cols: R P W K
q861: [152 150 144 145]
q763: [153 145 170 161]
q478: [153 145 170 150]
q779: [148 138 179 148]
q602: [161 144 164 169]
q320: [153 145 170 155]
down: [144 170 170]
W
common q763 q861: 
[145]
common q602 q861: 
[144]
down: [145 161 150 148]
K

cols: Q Y A B F G Z J
q852: [197 161 165  69  69  82 148 196]
q650: [ 63 146 171 134  78  57 201  53]
q814: [159  99  59 137 146 102 143 127]
q63: [146 165 164 186  82 179 141 189]
down: [146  82]
F
common q814 q63: 
[146]
down: [146  99 165]
Y

cols: E D M S U
q236: [ 73  87  90 167 120]
q913: [117 169 213  73  51]
q871: [ 56 189 122  55 104]
q553: [121 105  69 173 138]
q781: [ 43 209 202 104  56]
q357: [182 184  46 215  60]
q166: [ 40 185 194 147 164]
asked: [182 184  46 215  60]
q357
asked: [ 43 209 202 104  56]
q781
down: [ 56  60 164]
U
common q236 q913: 
[73]

cols: C N V T L X
q421: [ 81 135 120 127 195  94]
q922: [172 131 143 146 113 146]
q907: [185 101 135  73 138  55]
q199: [127 160 148 166  92 145]
q638: [162 127 141 107 184 106]
q960: [155  65 184 124 104 116]
q426: [101  98 126  93 161 131]
q701: [187 123 117  83 132  88]
q747: [ 65  62 125  86  44 117]
down: [185 127 162 155]
C
common q701 q747: 
[117]
down: [101 160 127  65  98]
N
common q747 q960: 
[65]
down: [185 127 162 155 101]
C

cols: febav maz gul Mif Zenos gabiv vuf zive difil Gelum
q849: [138 122 107 118 161 119 130 119 185  50]
q524: [147 122 127 106 161 119 137 137 175  82]
q311: [138 122 127 106 161 119 137 137 175  82]
asked: [147 122 127 106 161 119 137 137 175  82]
q524
down: [82 82]
Gelum

cols: dev nukog kebu fifik Dit puze
q248: [ 86 108 181 139 124 107]
q253: [121  99 180 128 121 138]
q151: [ 86 108 154 100 128 121]
q784: [181 135 139 112 121 213]
q958: [ 66  97  99 108  74 154]
q262: [175  67 206 100  55 110]
common q151 q262: 
[100]
down: [ 99 108]
nukog
asked: [121  99 180 128 121 138]
q253
down: [ 99 206]
kebu
common q151 q784: 
[121]
common q958 q253: 
[99]
common q784 q253: 
[121]

cols: tinof bebuz luk sogur
q48: [161 111  73  36]
q546: [ 89 183  80  56]
q483: [ 72 177  78  50]
q140: [ 72 203  96  90]
q451: [192  72 102  89]
q229: [182  61 169 182]
down: [ 89 182]
sogur
common q140 q483: 
[72]
common q451 q140: 
[72]
common q451 q483: 
[72]
common q451 q546: 
[89]
common q546 q451: 
[89]
down: [89 72 72]
tinof

cols: Poguf mas bog tez bise
q128: [110  68 168 137 132]
q708: [137 126 153 222  85]
q370: [110  68  84 137  85]
asked: [137 126 153 222  85]
q708
down: [137 110]
Poguf
down: [222 137]
tez

cols: Zatu Pudek Ronu bur gis Bomer lur Lesu
q205: [123 167 110  88 139 106 167 163]
q88: [101 147 121  82 134 114 157 157]
q628: [207  89 157 140 103 149 122 118]
q97: [125 101 148 156 132 138 148 110]
q260: [108 111 140  91 118 118 155 129]
q167: [158  99 140 138 116 122 123 110]
q583: [119 109 129 131 135 130 133 157]
q596: [109 133  97 161 100 133 120 138]
q183: [126 108 136 132 158 124 128 108]
q581: [120 163 103 122 167 139 148 188]
q212: [207  89 157 140 103 124 155 118]
q853: [121 145 123 137 152 155 103 165]
down: [114 149 138 118]
Bomer
common q212 q583: 
[157]
down: [157 118 110]
Lesu
common q212 q88: 
[157]
down: [149 138 118 122 130 133 124]
Bomer
common q581 q97: 
[148]

cols: vir Ner zota meneg puba
q798: [ 51  99 134  99 149]
q256: [ 51  99 134 143 194]
q51: [165  59  59 206 198]
q261: [165  59  59 206 199]
q850: [ 51  99 134 117 194]
q169: [180 165 115 199 187]
q380: [171 131 148  60 155]
q173: [129  93 163  95 179]
q350: [186 128  59 184  60]
q677: [132 129 196 120 180]
q393: [ 88  52  57  68 159]
q734: [135 115 147 182  73]
down: [171 129 186]
vir
down: [117 199  60  95 184]
meneg
asked: [ 88  52  57  68 159]
q393

cols: Gunel revi Pedu Rogos mifu
q411: [141 145 133 114 140]
q246: [137 159 159 139 112]
q351: [107 122 137 115 121]
q202: [143 155 122 131  53]
q620: [107 122 137 113 121]
q806: [183 107 125 132 152]
q713: [107 122 137 115 126]
q582: [129 207 125 135 144]
q161: [171 119 142 100 138]
q719: [134 131 138 144 140]
q156: [125 151 153 149 127]
q266: [140 160 121  93 108]
down: [126 144 138]
mifu
down: [125 137]
Pedu

cols: gosef kag depes bibiv karub gomo rina
q457: [101 109  95  82  82 185 183]
q282: [ 73 128 104  73 110 112 200]
q113: [ 67  94 143 111 112  40  65]
q416: [132 107 123  95 118 114 119]
down: [82 73]
bibiv
down: [ 95 104 143]
depes
common q113 q282: 
[112]
down: [109 128  94]
kag

cols: numuf pizun fep Lem bimi sebe debe pefo Levam godu
q591: [118 101 128 128 130 128 145 133 133 142]
q749: [185 125 143 155 128 128 106 115 119 144]
q746: [134 140  82  93 192  92  87 115 111 155]
q812: [117 129 130 125 166 127  72 140 128 154]
q680: [105 140  98 116 128 105 141 137 128 128]
q249: [128 104 141 112 124 128 142 131 125 138]
q681: [210 133  90 177 137 128  89 106 119 167]
q325: [177 120 149 159 124 128 111 117 124 151]
q503: [128 113 148 154 120 128 106 140 136 105]
q673: [143 145  81  96 177  91 105 115 105  92]
q377: [129  92  77 118 128 194 121 110 105 105]
q7: [185 125 143 155 128 128 106 115 132  65]
common q812 q681: 
[128]
down: [144 155 154 128 138]
godu
down: [120 177 128]
bimi
down: [112 177 159 154  96 118]
Lem
common q681 q673: 
[177]
down: [141 142  89 111 106 105 121]
debe
common q591 q7: 
[128]

cols: tele sov Dadi dese Gez
q535: [126 126  34  48 173]
q835: [124  43  39 156 161]
q26: [126 125  34 130 173]
q368: [ 51  99 177  50 110]
asked: [ 51  99 177  50 110]
q368
down: [130  50]
dese

cols: boza varun dom kedi keliz
q969: [189  37 149  91 193]
q93: [106 185  67  38  58]
q981: [ 85 128  57  41 117]
q944: [194 182 193 120  49]
common q944 q969: 
[193]
down: [185 128]
varun
down: [ 41 120]
kedi
down: [185 128 182]
varun
down: [189 106  85]
boza

cols: velom vavul Vis Rop lapo fotif para fidu zafo
q905: [133 109 146 130  78 161 142 118  76]
q162: [198 131 154 151 139 110  58 117 151]
q556: [110  88 135 105 133 174  80  52  53]
q623: [124 107 126 100 107  89 177 108  54]
q418: [ 68 187 117 192 175 136 127 132 101]
q709: [ 90 119 128 218 152  54  69  53 109]
common q418 q162: 
[117]
common q556 q162: 
[110]
down: [ 54 101 109]
zafo
down: [ 89 136]
fotif
asked: [ 90 119 128 218 152  54  69  53 109]
q709
common q556 q709: 
[53]

cols: puna zutov zuk vali Mez nolu
q636: [156 133 105 126 136 139]
q703: [ 89 108 176 129 156 136]
q429: [125 141  75 156 102 163]
q321: [105 172 217  97  94 118]
q382: [140 157 112 143  80 147]
q359: [128 162 163  98 142 121]
q992: [102 138  75 141  67 133]
q699: [109 106 153 140 140 146]
down: [105 176  75 217 112]
zuk
down: [141 140]
vali
down: [118 147 121 133]
nolu

cols: lubin zova vop vive fiba
q394: [145 127 162 144 130]
q150: [145 127 162 144  98]
q428: [ 48 110 116 136 124]
q449: [130 191 147 107 129]
q172: [130 191 147 107 105]
down: [144 136]
vive
common q449 q394: 
[130]
down: [145 145  48]
lubin

cols: rim rit lag dag Vogut Matag bamop gomi tuki sab
q563: [168  93 166 131 164 174 206 188 150  44]
q523: [142  71 117 197 192 177  99  78 144  96]
q104: [122  68  70  83 145  68  88 113 201 111]
q195: [175  99 168 143 186 118  67 208  38 193]
q844: [113 116 172 177 161 125 157 128 177  74]
q934: [156 173  60 210  61 175 175  83 127 130]
down: [93 71]
rit
common q523 q844: 
[177]
common q195 q934: 
[175]

cols: pora savo niv vuge fude tig filoz
q68: [ 78 187  53 158 198 129 186]
q745: [ 54  53 110 158 198 143 140]
q660: [ 53  54 187 106 140 133 143]
q584: [ 56  88 187 106 198 133 143]
down: [186 140]
filoz
asked: [ 56  88 187 106 198 133 143]
q584
asked: [ 54  53 110 158 198 143 140]
q745
asked: [ 78 187  53 158 198 129 186]
q68

cols: Guv ragul Samas gumef fivu sagav rotev zif vuga
q756: [108 138 122 100  93 123 132 103 116]
q989: [131 135 127 204  89 154 137 141 100]
q630: [134 125 120 144 126 139 104 144 110]
q284: [141 122 130 118 143 134  77 126 109]
q786: [131 135 127 101  89 150 137 141 100]
q110: [108 138 122 170 131 123 132 103 116]
q554: [115 130 133 168 118 151 133 151 126]
q815: [125 130 133 149 125 135 116 143 118]
down: [120 130 127 122 133 133]
Samas
common q989 q756: 
[100]
common q756 q786: 
[100]
down: [ 77 137 132]
rotev

cols: rodel sege pev Salef rume Viti tura sisa zevit digok
q874: [150  78  64 112  96 118 174 152 119 172]
q787: [133  85 150 135 138 157  98 129 161  99]
q761: [162 113 108 123 112 125 124 196 119 101]
q949: [154  63 119 126  99 172 192 148  92 138]
down: [150 108]
pev
common q874 q787: 
[150]
down: [ 99 101 138]
digok

cols: Siku Taf Mudu fenir Kodam
q865: [123 118 172 173 149]
q993: [123 118 130 104 129]
q795: [133  97 123 127 141]
q717: [ 97 128 128  97 139]
common q717 q795: 
[97]
common q993 q795: 
[123]
common q795 q717: 
[97]

cols: zud mipen Deti kora kime
q44: [117 120 101 110 130]
q712: [ 97 170 166  73  92]
q185: [117 173 117 138  82]
q800: [182 110 166 123 160]
q331: [146 139  76 197 100]
q227: [130 112 126 110 138]
q999: [117 171  82 202  76]
q961: [109 151 136 123 118]
down: [123 197]
kora
down: [138 123 197]
kora
down: [110 202]
kora
common q44 q999: 
[117]

cols: vena ziv zunag Fepa Des feb Giler peba suk kir
q430: [147 164 139 115 181 125 158 163  71 178]
q621: [117 142 132 155 127 100 110 132  94  52]
q811: [131 138  71 136 139 162 149  63 116 140]
q738: [141  86 157 102 123  91 161 107 158 130]
q188: [127  98  92 183  77 135 102  76 130 125]
q764: [147 129 139 115 181 125 158 163  71 178]
q715: [118  98 111 138  87  97 139 143 105 162]
q211: [115 102  96  87 154  98 127  71 111 104]
q132: [118  98 111 138  87  97 139 143  93 102]
q753: [ 90 161 139 149 146 174 139 186  64 136]
asked: [115 102  96  87 154  98 127  71 111 104]
q211
common q738 q211: 
[102]
down: [127 147 118 115]
vena
down: [139 132  71 157  92 139 111  96 111]
zunag
common q430 q188: 
[125]
common q132 q764: 
[139]

cols: Puzun nud Ravem podo
q121: [155 137  88 182]
q328: [122 116 143 149]
q287: [102 120 138 161]
q964: [122 124 114 121]
q498: [129 124 144 183]
q335: [ 84 159  37 157]
down: [143 138 114 144]
Ravem
down: [124 159]
nud
down: [182 149 161 121]
podo
common q964 q498: 
[124]
common q498 q964: 
[124]
common q328 q964: 
[122]

cols: Somu doke givu zubu
q363: [103 156 113 150]
q433: [127 129 113 130]
q942: [149  84 137 166]
q37: [118 114 188 156]
q666: [189  86 111  88]
q897: [126 140 133 114]
q976: [ 74 188 132 101]
common q37 q897: 
[114]
common q37 q976: 
[188]

cols: Tis Pasan Teled kono Nosi luma Komiz Poda
q898: [143 114 113 138 107 153 134 120]
q889: [143 114 113 138 107 109 106  66]
q538: [ 94 113 164 142 167 150 106 140]
common q898 q538: 
[113]
down: [ 66 140]
Poda
down: [114 113]
Pasan

cols: Laf gug kolo fodeg Davo gemod
q637: [120 147 111 170 113 196]
q461: [123 106 136  82 137  83]
q639: [108 116 135  97 141 168]
q318: [160 126 176 176  92 110]
q941: [100 131 152 122 129 154]
q366: [135 137 143 146 134  84]
q916: [109 130 137 118 134 128]
q963: [138 150  84 118 123 123]
q562: [ 81 131 152 157 129 154]
common q461 q963: 
[123]
common q461 q916: 
[137]

cols: dif Veb bezal fuvan fam sune
q274: [161 161 105  39 203  75]
q365: [148 184 150  77  67 218]
q437: [104 120 175 181 128  90]
q283: [107 175  91 202 137  68]
q299: [154 153 142 167 106 137]
common q283 q437: 
[175]
down: [148 104]
dif
down: [ 68 137]
sune
down: [ 77 181 202]
fuvan
down: [128 137 106]
fam
common q283 q299: 
[137]
down: [161 184 120 175]
Veb

cols: Leti zub sapi beko fodef
q924: [ 96 126 122  93 158]
q379: [ 96 126  92 144 105]
q41: [ 36 197  93  93  92]
q917: [127 138 116 104 153]
q215: [ 36 197  82  93 217]
common q41 q924: 
[93]
down: [105  92 153]
fodef
common q379 q41: 
[92]

cols: ripa kepul Gebo tobo zik
q557: [127  98 104  63  61]
q665: [118 107 102  61 130]
q526: [ 85 152 103  85 159]
common q665 q557: 
[61]
down: [63 61]
tobo

cols: kisu keb Gomar Roze saken zem Riso bik sozi
q396: [131  90 182 121 188  82 112 176  82]
q824: [ 74 121 176  97 198  39 217  87  97]
q822: [123  96 113 154  99  80 150  81  81]
q479: [116  70 159 107 170  57 161 127 153]
q569: [124 138 163 160 167 111 134 126 151]
q467: [ 71  80 135 173 134 136 107 120 183]
q568: [160  94 142 123 140 195 172 221  94]
q312: [145 193 139 120 142 138 103 115 132]
q373: [ 71 105  99 126 139  92  44 177 129]
down: [131  74 123 116 124  71 160]
kisu
down: [121  97]
Roze
common q312 q373: 
[139]
down: [ 82  97  81 153 151 183  94]
sozi
down: [111 136]
zem

cols: dolu pid Kupok gida suba mep
q378: [ 60 156 155 142 123 165]
q642: [127 182 180 176 172 203]
q858: [201  79  69  76 138 142]
q241: [123 194 122 110  60  92]
q324: [ 67 119  84 192 176 183]
q803: [119 123 156  56  64 145]
common q324 q642: 
[176]
common q241 q803: 
[123]
asked: [127 182 180 176 172 203]
q642
down: [ 79 194]
pid
down: [176  76 110]
gida

cols: rivin gor Gunur Vemas Pel Kiduz bolu dekat lofe
q686: [163  52 110 119 145  75 131 152 149]
q434: [162  53 138 119 145  78 128 149 150]
q439: [158  46 123  98 148 147 138 142 136]
q929: [158  43 123  98 148  70 138 150 136]
q731: [160  41 128 103 154  70 135 151 141]
q460: [163  47 136 114 145  71 131 153 142]
q242: [143  45 134 110 147  73 132 152 147]
common q434 q439: 
[138]
asked: [163  52 110 119 145  75 131 152 149]
q686
common q242 q439: 
[147]
down: [ 78 147]
Kiduz

cols: vos Vuked divu demig zeze
q30: [130  74 105  78 170]
q995: [100  55  78  80  77]
q230: [136 133 113 122 130]
q688: [100  55 131  80 191]
down: [ 78 113 131]
divu
down: [130 100]
vos
common q30 q995: 
[78]
common q230 q30: 
[130]
down: [74 55]
Vuked

cols: kot meku tipu Dud deg Pimef bapes Gigek Let
q304: [ 68 155  79 193 114  98 151  64 108]
q12: [ 33 206  68 188 136 103 142  69 101]
q914: [146 134  87 136 136 135 124 121  95]
q510: [ 33 206  68 188 136 103 168  69 164]
q432: [169 160 155 125  43 159 102 195 167]
q773: [ 66 145 133 159 132 154 148 143 208]
q789: [155 121  92 123 103 116 117 142 111]
q176: [160  98 139 110 102 134 127 192 181]
down: [155 206]
meku
common q176 q304: 
[98]
common q773 q432: 
[159]
common q510 q304: 
[68]

cols: makar foni sot gaf zeli Tidep dozif
q356: [100 162 115 122 137 171 179]
q339: [174 111  98 100 188 114 111]
q5: [197 144 100 118  52 153 178]
q778: [ 83 149 120 118 177 115 144]
q267: [104 161 120 137  52 142 169]
q566: [134 109 116 105 172 146 110]
q33: [118  84 118 101 188 135  66]
q187: [139 148 114 116  92 186 181]
q790: [159  82 183 139 107 128  69]
q971: [147 179 124 147 138 141 199]
q606: [ 93 139 158 157 126 165 156]
common q356 q339: 
[100]
down: [114 153 115 142 146]
Tidep
down: [188  52 177  52 172 188  92 107 138 126]
zeli
down: [ 52 177  52 172 188  92 107]
zeli
down: [ 52 172 188  92 107 138]
zeli

cols: ver mino nop rep
q46: [157 149  83 128]
q519: [ 83 116 129 187]
q263: [156 148  83 129]
q171: [ 83 116 128 186]
q704: [156 149  83 129]
q401: [ 84 115 128 186]
q903: [ 97 118  70 206]
q374: [157 149  84 129]
q572: [157 148  83 127]
q548: [ 85 116 129 185]
q698: [157 148  83 129]
q759: [ 84 116 129 187]
down: [116 148 116 149 115 118 149]
mino
down: [116 149 115 118 149]
mino

cols: fal Feras Dor Fepe sobap ret zuven Tof Mive Tefot
q796: [ 74 156 186 198  91  85 199 142 139  91]
q843: [ 62  76 137 175  62  75  64 115  80 175]
q685: [105  73 143  66 164 147 139  66 165  77]
q34: [191  65  98  96 179 134  84  57  59 140]
q821: [191  65  98  96 179 134  84  57  59  65]
down: [ 80 165  59]
Mive
asked: [191  65  98  96 179 134  84  57  59 140]
q34
down: [ 91  62 164]
sobap

cols: lil vosig rur gasol Fetar
q138: [111  49 206 139 153]
q276: [ 82 127 106 201 168]
q648: [ 88 168 111 203 172]
q612: [145 167 164 121  49]
common q612 q138: 
[49]
common q648 q138: 
[111]
down: [82 88]
lil
down: [127 168]
vosig
common q276 q648: 
[168]
down: [203 121]
gasol

cols: Rufid foze Supa kabu kile
q762: [149 136 162 112 121]
q186: [139 143 168 105 142]
q877: [148 151 217 143 171]
q559: [145 129 166 113 128]
q435: [155 165 195 150 174]
q549: [150 133 162 109 133]
q342: [149 129 174 119 126]
q848: [146 174 148 106 136]
q475: [136 177 149 109 195]
q142: [155 154 213 125 153]
q722: [144 149 214 137 181]
q718: [139 170 137 106 189]
down: [151 129 165 133 129]
foze
common q475 q848: 
[136]

cols: mal Vem Kosa fasem vod soruf piro
q427: [137 156 131 115 129 133 138]
q238: [137 116 131 117 129 138 138]
q22: [137 116 149 213 149 148 138]
asked: [137 156 131 115 129 133 138]
q427
asked: [137 116 149 213 149 148 138]
q22

cols: remom lovo Dob peti
q50: [159  65 177 120]
q501: [184 112 109 166]
q729: [141 130 133 114]
q399: [105 121 170 135]
q14: [184 185 183  65]
q224: [ 67  74 109 188]
q725: [167 117 149  98]
asked: [184 185 183  65]
q14
common q14 q50: 
[65]
common q14 q501: 
[184]

cols: buki zule Nokul fofeb nep
q15: [199  78 152  99  96]
q392: [114 199 187 145 198]
q45: [ 56 107  62 112  55]
q306: [179  82 165  65 166]
down: [ 78 199]
zule
common q392 q15: 
[199]
common q15 q392: 
[199]

cols: Sasu dasi gat ritov
q509: [104 136 157 134]
q397: [108 180 149  97]
q76: [152  98 114 104]
q716: [154 122  81 144]
q159: [104 136 104 134]
q955: [118 154  99 120]
q35: [159  91  93 138]
q168: [135 168 106 150]
q99: [113 136 111 132]
q996: [132  99 129 107]
q59: [ 87 105 148 149]
asked: [104 136 157 134]
q509
common q76 q159: 
[104]
down: [ 98 122 136 154  91 168 136  99 105]
dasi
down: [120 138]
ritov

cols: lunol neti dizif Nunur zukod vifug kupe Pigu rurez safol
q137: [111  99 130 131 144 107  99  73 144 124]
q525: [ 92 137 148 143 117 123 144 158  81 123]
q455: [111  99 130 217 144 107 130  73 140 131]
down: [123 107]
vifug
common q455 q525: 
[144]
common q525 q455: 
[144]
down: [137  99]
neti
common q525 q137: 
[144]

cols: pefi muz Bupe kidu Vizun fik
q794: [160  79 144 106 172 114]
q268: [ 81 177 143 121 197 175]
q301: [117  95  57  70 202 147]
q975: [ 62 180 143  82 131 121]
q772: [173  77 159 104 144 102]
q608: [179  64 133 137 128 120]
q291: [134 134 139 153 144 150]
q174: [ 88 207 155 143 147 103]
q737: [ 94 109 161 102 194 122]
q219: [164  90  90 135 172 129]
down: [ 77  64 134 207]
muz
down: [121 102]
fik
down: [175 147 121 102 120 150]
fik
common q174 q268: 
[143]

cols: bato dubi runu Rud nosil
q58: [153 166 162  57  75]
q986: [163  96  68 101 118]
q18: [100  95 162 118  79]
common q18 q58: 
[162]
down: [163 100]
bato

